Below is a small trained network, with its code and all its weights. Each question gives an input and a target symbol and asks what happens when units are switched off, that is, made to give their printed mean instead of their output.

import numpy as np


def w(rows, s, z=0):
    codes = np.array(rows[::2]) - 128.0
    scale = np.full(codes.shape[1], s)
    scale[-1] = z or s
    return codes * scale


def norm(h):
    return h / np.sqrt((h * h).mean(-1, keepdims=True) + 1e-5)


def f(y):
    return y / 2 * (1 + np.tanh(0.7978845608 * (y + 0.044715 * y**3)))


def softmax(a):
    e = np.exp(a - a.max(-1, keepdims=True))
    return e / e.sum(-1, keepdims=True)


def log_softmax(a):
    a = a - a.max(-1, keepdims=True)
    return a - np.log(np.exp(a).sum(-1, keepdims=True))


def net(x, mask):
    ids = ['ΛΞαβητω'.index(c) for c in x.split()]
    T = len(ids)
    res = E[ids] + P[:T]
    u = 0
    for l in range(2):
        q, k, v = (norm(res) @ M[l].T for M in (Q, K, V))
        z = softmax(np.where(np.tri(T) > 0, q @ k.T / 3**0.5, -1e9)) @ v
        res = res + np.where(mask[u], z, O[l][:, -1]) @ O[l][:, :-1]
        u += 1
        y = f(norm(res) @ A[l][:, :-1].T + A[l][:, -1])
        res = res + np.where(mask[u : u + 4], y, B[l][:, -1]) @ B[l][:, :-1]
        u += 4
    return log_softmax(norm(res)[-1] @ U[:, :-1].T + U[:, -1])


Q, K, V, O, A, B = {}, {}, {}, {}, {}, {}
E = w([
[75,150,87,129,110],'Λ',
[104,132,129,85,158],'Ξ',
[172,94,143,120,171],'α',
[174,94,140,117,170],'β',
[141,200,109,197,140],'η',
[156,162,139,126,76],'τ',
[120,226,163,5,158],'ω',
],0.031)
P = w([
[183,56,24,122,253],'0',
[103,218,220,174,209],'1',
[87,215,198,151,206],'2',
[96,236,204,133,217],'3',
[119,248,191,122,223],'4',
[113,255,196,96,231],'5',
],0.0061)
Q[0] = w([
[142,255,82,94,195],'L0H1',
[59,91,98,180,113],'L0H1',
[112,34,165,235,70],'L0H1',
],0.009)
K[0] = w([
[216,95,35,100,90],'L0H1',
[137,195,229,130,171],'L0H1',
[10,83,255,132,91],'L0H1',
],0.012)
V[0] = w([
[106,88,46,205,156],'L0H1',
[69,64,123,50,136],'L0H1',
[106,2,230,212,201],'L0H1',
],0.0077)
O[0] = w([
[92,86,42,146,66,138],'L0H1',
[67,153,75,81,205,36],'L0H1',
[254,112,15,85,195,4],'L0H1',
],0.0088,0.0038)
A[0] = w([
[170,59,203,120,170,59],'L0N1',
[90,116,66,111,21,2],'L0N2',
[134,168,116,10,94,138],'L0N3',
[94,103,177,169,165,54],'L0N4',
],0.012,0.0054)
B[0] = w([
[129,223,96,112,119,198],'L0N1',
[164,116,115,125,71,141],'L0N2',
[83,143,223,108,106,253],'L0N3',
[188,135,69,8,158,151],'L0N4',
],0.013,0.0043)
Q[1] = w([
[63,198,117,137,49],'L1H1',
[140,253,151,109,161],'L1H1',
[179,155,200,120,120],'L1H1',
],0.016)
K[1] = w([
[132,68,195,122,127],'L1H1',
[110,1,106,135,143],'L1H1',
[100,107,99,89,118],'L1H1',
],0.02)
V[1] = w([
[49,45,137,138,183],'L1H1',
[135,101,86,152,57],'L1H1',
[82,254,64,67,110],'L1H1',
],0.0083)
O[1] = w([
[135,6,112,145,79,118],'L1H1',
[124,201,87,67,100,39],'L1H1',
[84,104,88,196,126,252],'L1H1',
],0.011,0.0033)
A[1] = w([
[70,34,184,9,130,57],'L1N1',
[33,130,122,128,105,140],'L1N2',
[187,159,126,199,77,3],'L1N3',
[89,229,155,63,121,90],'L1N4',
],0.011,0.0041)
B[1] = w([
[153,102,121,252,124,178],'L1N1',
[136,96,113,53,101,194],'L1N2',
[94,118,181,160,168,145],'L1N3',
[151,71,115,95,106,254],'L1N4',
],0.015,0.0078)
U = w([
[33,128,40,93,104,196],'Λ',
[103,3,116,164,150,26],'Ξ',
[171,117,79,96,157,158],'α',
[166,121,77,97,154,177],'β',
[165,173,111,178,38,188],'η',
[109,153,185,97,86,4],'τ',
[12,192,149,119,205,134],'ω',
],0.013,0.0041)

Each question gives the input, a string of symbols that net reads in full, and the target symbol t.
The units are the heads (3 rows each of Q, K, V and O) and the neurons (one row each of A and B). Each row of codes is followed by its name. A weight is (code - 128) times the scale printed after its matrix; where a second scale follows, it is the last column's (O, A, B and U).
mask holds one flag per unit, layer by layer, with each layer's heads first. A switched-off unit (its flag False) gives its mean, the last column of its rows in O or B, instead of its output. The means were averaged over made-up inputs and are rounded, as every weight is.
A unit's drop is (log p(t) with every unit on - log p(t) with that unit switched off) / (log p(t) with every unit on - log p(t) with every unit switched off).
The circuit of an input: a set's keep is (log p(t) with only the set's units on - log p(t) with every unit switched off) / (log p(t) with every unit on - log p(t) with every unit switched off). Starting from all 10 units, units are removed one at a time, each time the one whose removal leaves the highest keep (on an exact tie, the one counted first), for as long as the keep stays at least 0.8.
units of the circuit, in order: the units of the circuit, biggest drop first
unit that matters most: the unit with the biggest drop
k most important neurons: the k neurons with the biggest drops, biggest first
drop of u: that unit's drop, to one decimal
input α τ τ α, target α: unit that matters most : L0H1
input ω Λ η η, target ω: units of the circuit, in order : L1N1, L1N3
input Λ α ω, target Λ: units of the circuit, in order : L0H1, L1H1, L0N1
input ω Λ α, target β: 3 most important neurons : L0N4, L0N1, L1N3
input η β β η Λ, target η: 3 most important neurons : L0N2, L0N4, L0N3
input ω τ ω τ α α, target ω: units of the circuit, in order : L1H1, L0N1
input ω Ξ Ξ η, target ω: 2 most important neurons : L1N4, L1N1
input τ α Ξ, target Ξ: 2 most important neurons : L1N1, L0N4
input Λ η τ η τ, target Λ: 2 most important neurons : L1N1, L1N2
input Ξ ω Λ, target Ξ: 2 most important neurons : L0N1, L0N4
input η Λ Λ η Λ Ξ, target Ξ: 2 most important neurons : L1N1, L0N1
input ω Λ Ξ τ Ξ α, target ω: 3 most important neurons : L1N4, L1N2, L0N1
input α τ β, target β: drop of L0H1 : 0.1
input α ω β, target α: unit that matters most : L0H1
input Ξ Λ η β Λ, target Ξ: drop of L1N1 : -0.1
input α η τ α, target β: drop of L0N1 : 0.1
